Below is a small trained network, with its code and all its weights. Each question gives an input and a class and asks what happens when units are switched off, that is, made to give their printed mean instead of their output.

import numpy as np


def w(rows, s, z=0):
    codes = np.array(rows[::2]) - 128.0
    scale = np.full(codes.shape[1], s)
    scale[-1] = z or s
    return codes * scale


def f(y):
    return np.maximum(y, 0)


def log_softmax(a):
    a = a - a.max(-1, keepdims=True)
    return a - np.log(np.exp(a).sum(-1, keepdims=True))


def net(x, mask):
    res = np.array(x, float).reshape(1, 7) / 4 @ E
    y = f(res @ A[0][:, :-1].T + A[0][:, -1])
    res = res + np.where(mask, y, B[0][:, -1]) @ B[0][:, :-1]
    return log_softmax(res[-1] @ U[:, :-1].T + U[:, -1])


A, B = {}, {}
E = w([
[73,214,115,168],'x0',
[102,115,247,164],'x1',
[218,151,138,188],'x2',
[128,127,127,130],'x3',
[128,128,127,129],'x4',
[129,129,130,124],'x5',
[128,129,129,128],'x6',
],0.015)
A[0] = w([
[149,149,47,100,210],'N1',
[95,102,242,161,165],'N2',
[76,146,153,129,125],'N3',
[253,164,131,217,187],'N4',
[160,6,121,103,255],'N5',
[94,203,128,151,162],'N6',
],0.013,0.0099)
B[0] = w([
[144,241,59,36,218],'N1',
[99,48,232,177,233],'N2',
[1,85,90,118,169],'N3',
[211,208,166,220,250],'N4',
[171,25,129,38,240],'N5',
[12,176,50,188,203],'N6',
],0.0099,0.017)
U = w([
[113,88,76,34,214],'0',
[36,176,83,70,108],'1',
[248,140,122,93,117],'2',
[118,232,118,149,90],'3',
[83,57,208,83,11],'4',
[14,94,140,160,250],'5',
[192,71,206,171,62],'6',
[77,160,181,224,120],'7',
],0.011,0.0019)

Each question gives the input, the list of numbers given to net, and the class t.
The units are the neurons (one row each of A and B). Each row of codes is followed by its name. A weight is (code - 128) times the scale printed after its matrix; where a second scale follows, it is the last column's (A, B and U).
mask holds one flag per neuron, in row order. A switched-off neuron (its flag False) gives its mean, the last column of its row in B, instead of its output. The means were averaged over made-up inputs and are rounded, as every weight is.
A unit's drop is (log p(t) with every unit on - log p(t) with that unit switched off) / (log p(t) with every unit on - log p(t) with every unit switched off).
The circuit of an input: a set's keep is (log p(t) with only the set's units on - log p(t) with every unit switched off) / (log p(t) with every unit on - log p(t) with every unit switched off). Starting from all 6 units, units are removed one at a time, each time the one whose removal leaves the highest keep (on an exact tie, the one counted first), for as long as the keep stays at least 0.8.
circuit, biggest first: the units of the circuit, biggest drop first
k most important neurons: the k neurons with the biggest drops, biggest first
drop when u is switched off: that unit's drop, to one decimal
input [1,-4,6,-1,-3,8,-7], class 3: circuit, biggest first => [N5]
input [3,7,-1,-7,3,0,3], class 5: circuit, biggest first => [N4 N3]
input [-2,1,-2,1,-1,-2,-4], class 4: 2 most important neurons => [N4 N1]
input [1,0,8,4,-6,-2,-1], class 3: 3 most important neurons => [N5 N2 N4]
input [-6,0,-3,-4,5,-2,-6], class 0: circuit, biggest first => [N2 N5]
input [8,1,-2,5,5,8,-6], class 5: circuit, biggest first => [N1 N4]
input [-2,-1,-2,3,-5,3,4], class 0: 2 most important neurons => [N4 N2]
input [8,6,0,-7,-8,-3,-6], class 5: 2 most important neurons => [N4 N3]
input [7,2,-4,0,8,-6,-1], class 5: 3 most important neurons => [N1 N4 N3]
input [-2,3,-1,-8,7,-1,0], class 4: drop when N4 is switched off => 1.7
input [8,7,-5,-6,2,-1,-1], class 5: drop when N2 is switched off => 0.0
input [8,8,-5,-3,-1,2,4], class 5: drop when N3 is switched off => 0.1
